Below is a small trained network, with its code and all its weights. Each question gives an input and a class and asks what happens when units are switched off, that is, made to give their printed mean instead of their output.

import numpy as np


def w(rows, s, z=0):
    codes = np.array(rows[::2]) - 128.0
    scale = np.full(codes.shape[1], s)
    scale[-1] = z or s
    return codes * scale


def f(y):
    return np.maximum(y, 0)


def log_softmax(a):
    a = a - a.max(-1, keepdims=True)
    return a - np.log(np.exp(a).sum(-1, keepdims=True))


def net(x, mask):
    res = np.array(x, float).reshape(1, 7) / 4 @ E
    y = f(res @ A[0][:, :-1].T + A[0][:, -1])
    res = res + np.where(mask, y, B[0][:, -1]) @ B[0][:, :-1]
    return log_softmax(res[-1] @ U[:, :-1].T + U[:, -1])


A, B = {}, {}
E = w([
[89,191,104,198,11,184,89,160],'x0',
[73,118,91,2,104,144,138,210],'x1',
[222,200,136,105,165,161,76,182],'x2',
[129,144,50,205,169,57,182,197],'x3',
[173,171,198,106,66,90,249,135],'x4',
[143,52,197,170,109,111,98,207],'x5',
[214,75,48,94,57,80,93,108],'x6',
],0.0083)
A[0] = w([
[144,157,25,202,176,65,188,209,80],'n1',
[78,155,177,144,160,158,143,156,70],'n2',
[163,210,198,99,48,86,254,128,139],'n3',
[65,175,182,174,183,194,148,119,77],'n4',
[98,103,92,44,96,137,131,187,34],'n5',
[209,148,143,94,207,131,115,146,106],'n6',
[165,144,165,233,103,135,119,78,54],'n7',
[153,142,164,92,110,179,97,99,60],'n8',
[91,137,127,61,73,134,146,186,9],'n9',
[188,218,115,136,116,176,90,181,98],'n10',
[184,119,110,109,76,104,160,116,93],'n11',
[74,175,182,146,152,142,137,140,52],'n12',
[157,74,219,142,84,108,160,206,150],'n13',
[88,188,195,152,149,147,165,137,59],'n14',
[114,130,92,105,118,109,159,204,98],'n15',
[125,105,175,78,88,183,114,105,93],'n16',
[58,65,114,144,107,107,172,82,86],'n17',
[195,90,70,99,50,94,98,93,54],'n18',
[63,33,130,145,98,109,163,113,104],'n19',
[72,121,85,122,113,126,171,50,104],'n20',
[113,39,183,154,137,116,56,186,159],'n21',
[82,91,130,179,95,99,145,78,22],'n22',
[98,191,147,165,31,179,130,155,15],'n23',
[79,115,72,139,167,168,58,112,177],'n24',
[117,194,91,90,130,135,172,61,187],'n25',
[133,199,72,96,167,148,121,87,120],'n26',
[138,186,113,99,115,126,184,91,88],'n27',
[150,117,165,202,138,118,131,54,44],'n28',
[115,108,165,111,227,147,169,122,82],'n29',
[192,140,143,183,154,137,126,93,72],'n30',
[89,106,90,83,115,160,146,195,141],'n31',
[103,170,100,190,58,157,118,170,2],'n32',
[115,96,165,106,99,160,116,94,19],'n33',
[165,58,165,69,210,59,190,105,91],'n34',
[199,109,106,166,96,96,105,71,91],'n35',
[146,127,182,89,116,186,94,57,32],'n36',
[129,148,78,170,174,89,156,177,115],'n37',
],0.0093,0.0024)
B[0] = w([
[94,62,211,139,108,176,190,69,225],'n1',
[144,87,94,106,89,160,139,199,170],'n2',
[161,75,133,132,185,176,1,70,250],'n3',
[160,75,68,83,105,149,150,176,191],'n4',
[104,173,119,119,210,154,168,150,195],'n5',
[99,156,193,95,60,42,84,166,199],'n6',
[74,193,111,85,212,148,142,134,189],'n7',
[108,109,185,148,108,128,195,100,172],'n8',
[89,178,116,108,203,138,121,128,185],'n9',
[125,140,216,69,89,72,99,169,192],'n10',
[143,67,87,102,121,177,103,157,175],'n11',
[136,86,74,100,104,166,138,172,169],'n12',
[216,177,90,237,130,145,123,124,203],'n13',
[132,63,77,93,116,159,124,158,180],'n14',
[104,132,151,120,171,143,156,108,173],'n15',
[111,113,153,153,146,143,208,75,181],'n16',
[150,145,198,98,106,100,65,193,183],'n17',
[122,78,79,69,94,175,176,193,199],'n18',
[140,160,197,120,105,106,83,193,185],'n19',
[185,170,188,152,105,105,125,182,177],'n20',
[181,177,87,231,118,120,150,119,187],'n21',
[111,161,179,90,140,119,103,164,165],'n22',
[90,156,73,91,69,21,96,63,195],'n23',
[181,79,132,158,147,148,22,69,195],'n24',
[206,173,114,219,108,129,140,157,190],'n25',
[206,172,129,202,99,131,149,161,183],'n26',
[182,138,121,196,145,143,112,131,174],'n27',
[85,175,104,78,203,145,153,152,178],'n28',
[93,121,55,108,60,90,119,119,184],'n29',
[66,170,135,76,191,129,147,163,177],'n30',
[109,183,121,136,205,157,139,106,187],'n31',
[72,149,101,108,67,54,136,54,184],'n32',
[104,115,163,152,116,123,185,123,156],'n33',
[73,170,64,107,76,50,100,66,238],'n34',
[114,104,74,89,174,162,164,182,181],'n35',
[102,93,162,158,113,146,222,88,182],'n36',
[110,91,181,133,101,167,167,72,185],'n37',
],0.0077,0.012)
U = w([
[78,145,69,95,60,37,115,67,178],'0',
[86,184,122,91,248,156,159,156,3],'1',
[146,31,67,83,86,167,155,217,119],'2',
[106,65,230,151,105,157,207,66,82],'3',
[143,157,249,95,89,86,76,215,119],'4',
[165,74,125,150,176,164,22,69,195],'5',
[202,181,101,234,111,124,159,153,175],'6',
],0.013,0.0018)

Each question gives the input, the list of numbers given to net, and the class t.
The units are the neurons (one row each of A and B). Each row of codes is followed by its name. A weight is (code - 128) times the scale printed after its matrix; where a second scale follows, it is the last column's (A, B and U).
mask holds one flag per neuron, in row order. A switched-off neuron (its flag False) gives its mean, the last column of its row in B, instead of its output. The means were averaged over made-up inputs and are rounded, as every weight is.
A unit's drop is (log p(t) with every unit on - log p(t) with that unit switched off) / (log p(t) with every unit on - log p(t) with every unit switched off).
The circuit of an input: a set's keep is (log p(t) with only the set's units on - log p(t) with every unit switched off) / (log p(t) with every unit on - log p(t) with every unit switched off). Starting from the 12 units with the biggest drops (on a tie, the unit counted first), units are removed one at a time, each time the one whose removal leaves the highest keep (on an exact tie, the one counted first), for as long as the keep stays at least 0.8.
circuit, biggest first: the units of the circuit, biggest drop first
most important unit: the unit with the biggest drop
top k neurons: the k neurons with the biggest drops, biggest first
input [-6,3,5,-5,3,-1,-5], class 0: circuit, biggest first -> [n34 n29]
input [5,-8,-4,7,1,-3,-8], class 1: most important unit -> n7
input [-4,-8,-3,6,-8,-5,-3], class 1: top 2 neurons -> [n28 n3]
input [3,-3,-4,-1,-1,-6,5], class 6: circuit, biggest first -> [n25 n20]
input [-3,0,-5,1,0,-4,-2], class 4: circuit, biggest first -> [n17 n20]
input [4,5,7,-4,-1,7,-8], class 2: circuit, biggest first -> [n4 n12]
input [8,-3,-1,7,0,6,6], class 0: top 2 neurons -> [n32 n23]
input [2,-4,-1,4,4,-1,3], class 1: circuit, biggest first -> [n7 n35 n28]
input [-1,6,-3,7,1,3,1], class 3: top 3 neurons -> [n1 n37 n7]
input [5,6,0,5,7,2,-7], class 2: top 3 neurons -> [n2 n14 n12]
input [-2,-8,-2,-7,-7,-1,2], class 1: circuit, biggest first -> [n28 n3]
input [-7,-4,-6,-3,2,8,-6], class 6: top 2 neurons -> [n13 n21]
input [-2,-7,-5,6,-5,4,4], class 1: circuit, biggest first -> [n28 n7]
input [-7,-4,-5,4,6,-3,8], class 2: top 3 neurons -> [n18 n11 n35]
input [0,-1,-4,5,7,-4,3], class 5: circuit, biggest first -> [n3]
input [-8,4,0,-4,-8,-7,7], class 0: top 4 neurons -> [n34 n3 n6 n4]
input [-4,7,3,-2,-8,6,7], class 5: top 2 neurons -> [n24 n7]
input [5,6,2,0,-7,7,-2], class 5: top 2 neurons -> [n24 n25]
input [2,8,5,-8,-1,0,-5], class 1: top 4 neurons -> [n9 n5 n1 n31]
input [1,-6,-1,5,-6,5,-2], class 1: top 4 neurons -> [n7 n3 n28 n30]
input [-6,5,-2,-6,-4,-5,-6], class 0: most important unit -> n29
input [1,5,7,8,-7,6,-1], class 3: circuit, biggest first -> [n1 n37]
